Below are the code and all the weights of a small trained network. Each question names an input and a class and asks about switching units off, where a switched-off unit gives its printed mean instead of its output.

import numpy as np


def w(rows, s, z=0):
    codes = np.array(rows[::2]) - 128.0
    scale = np.full(codes.shape[1], s)
    scale[-1] = z or s
    return codes * scale


def norm(h):
    return h / np.sqrt((h * h).mean(-1, keepdims=True) + 1e-5)


def f(y):
    return np.maximum(y, 0)


def log_softmax(a):
    a = a - a.max(-1, keepdims=True)
    return a - np.log(np.exp(a).sum(-1, keepdims=True))


def net(x, mask):
    res = np.array(x, float).reshape(1, 6) / 4 @ E
    u = 0
    for l in range(4):
        y = f(norm(res) @ A[l][:, :-1].T + A[l][:, -1])
        res = res + np.where(mask[u : u + 4], y, B[l][:, -1]) @ B[l][:, :-1]
        u += 4
    return log_softmax(norm(res)[-1] @ U[:, :-1].T + U[:, -1])


A, B = {}, {}
E = w([
[75,135,253],'x0',
[118,119,138],'x1',
[50,111,85],'x2',
[163,69,217],'x3',
[149,171,100],'x4',
[142,123,118],'x5',
],0.0041)
A[0] = w([
[254,78,89,190],'0.n1',
[107,96,135,2],'0.n2',
[129,84,64,214],'0.n3',
[148,74,123,110],'0.n4',
],0.008,0.00096)
B[0] = w([
[90,233,172,254],'0.n1',
[36,254,155,143],'0.n2',
[56,148,133,204],'0.n3',
[57,235,107,163],'0.n4',
],0.0052,0.0044)
A[1] = w([
[48,204,59,251],'1.n1',
[255,114,230,224],'1.n2',
[237,166,90,120],'1.n3',
[7,117,50,126],'1.n4',
],0.0052,0.0013)
B[1] = w([
[154,159,182,253],'1.n1',
[136,1,81,186],'1.n2',
[136,143,157,151],'1.n3',
[110,148,103,204],'1.n4',
],0.0084,0.0053)
A[2] = w([
[65,89,135,174],'2.n1',
[119,212,95,64],'2.n2',
[159,105,192,251],'2.n3',
[106,136,2,232],'2.n4',
],0.0083,0.0013)
B[2] = w([
[200,254,123,185],'2.n1',
[123,107,98,255],'2.n2',
[203,36,62,215],'2.n3',
[5,24,49,188],'2.n4',
],0.0071,0.0043)
A[3] = w([
[198,117,31,4],'3.n1',
[180,128,60,79],'3.n2',
[203,176,53,199],'3.n3',
[165,253,212,201],'3.n4',
],0.006,0.002)
B[3] = w([
[133,163,150,150],'3.n1',
[132,232,190,151],'3.n2',
[54,134,253,196],'3.n3',
[201,141,160,254],'3.n4',
],0.0051,0.0048)
U = w([
[7,227,79,185],'0',
[162,99,164,3],'1',
[31,5,2,233],'2',
],0.0059,0.00067)

Each question gives the input, the list of numbers given to net, and the class t.
The units are the neurons (one row each of A and B). Each row of codes is followed by its name. A weight is (code - 128) times the scale printed after its matrix; where a second scale follows, it is the last column's (A, B and U).
mask holds one flag per neuron, layer by layer. A switched-off neuron (its flag False) gives its mean, the last column of its row in B, instead of its output. The means were averaged over made-up inputs and are rounded, as every weight is.
A unit's drop is (log p(t) with every unit on - log p(t) with that unit switched off) / (log p(t) with every unit on - log p(t) with every unit switched off).
The circuit of an input: a set's keep is (log p(t) with only the set's units on - log p(t) with every unit switched off) / (log p(t) with every unit on - log p(t) with every unit switched off). Starting from the 12 units with the biggest drops (on a tie, the unit counted first), units are removed one at a time, each time the one whose removal leaves the highest keep (on an exact tie, the one counted first), for as long as the keep stays at least 0.8.
circuit, biggest first: the units of the circuit, biggest drop first
unit that matters most: the unit with the biggest drop
top k neurons: the k neurons with the biggest drops, biggest first
k most important neurons of layer l: the k neurons of layer l with the biggest drops, biggest first
drop of u: that unit's drop, to one decimal
input [1,0,-2,5,2,-4], class 2: circuit, biggest first -> [1.n2, 1.n1]
input [6,8,-1,4,2,-1], class 2: circuit, biggest first -> [1.n2, 0.n1, 1.n1]
input [5,3,-1,-7,7,4], class 1: unit that matters most -> 1.n1
input [4,-2,-8,7,-3,0], class 2: circuit, biggest first -> [1.n2, 2.n3]
input [8,-7,-8,6,-3,5], class 2: circuit, biggest first -> [1.n2, 2.n3, 1.n1]
input [5,-8,-1,3,4,3], class 2: circuit, biggest first -> [0.n1, 1.n2, 1.n1]
input [-2,6,2,7,5,5], class 0: top 3 neurons -> [0.n4, 0.n1, 1.n2]
input [1,4,-5,4,-8,-7], class 2: 2 most important neurons of layer 0 -> [0.n1, 0.n3]
input [6,-1,-1,-7,-3,3], class 1: top 2 neurons -> [2.n4, 3.n4]
input [-8,-4,4,5,3,7], class 0: top 3 neurons -> [0.n1, 1.n1, 1.n2]
input [7,5,-3,4,2,-6], class 2: top 2 neurons -> [1.n2, 2.n3]
input [-5,5,8,5,-4,-4], class 0: 2 most important neurons of layer 2 -> [2.n1, 2.n3]
input [5,-4,-4,1,-7,-5], class 2: drop of 1.n2 -> 0.3
input [-8,-7,6,6,0,5], class 0: drop of 1.n4 -> -0.1
input [-6,-1,7,6,-5,4], class 0: drop of 1.n2 -> 0.1
input [6,-5,0,-4,2,-3], class 1: top neuron -> [2.n4]
input [-5,2,5,4,-3,6], class 0: 2 most important neurons of layer 1 -> [1.n1, 1.n2]
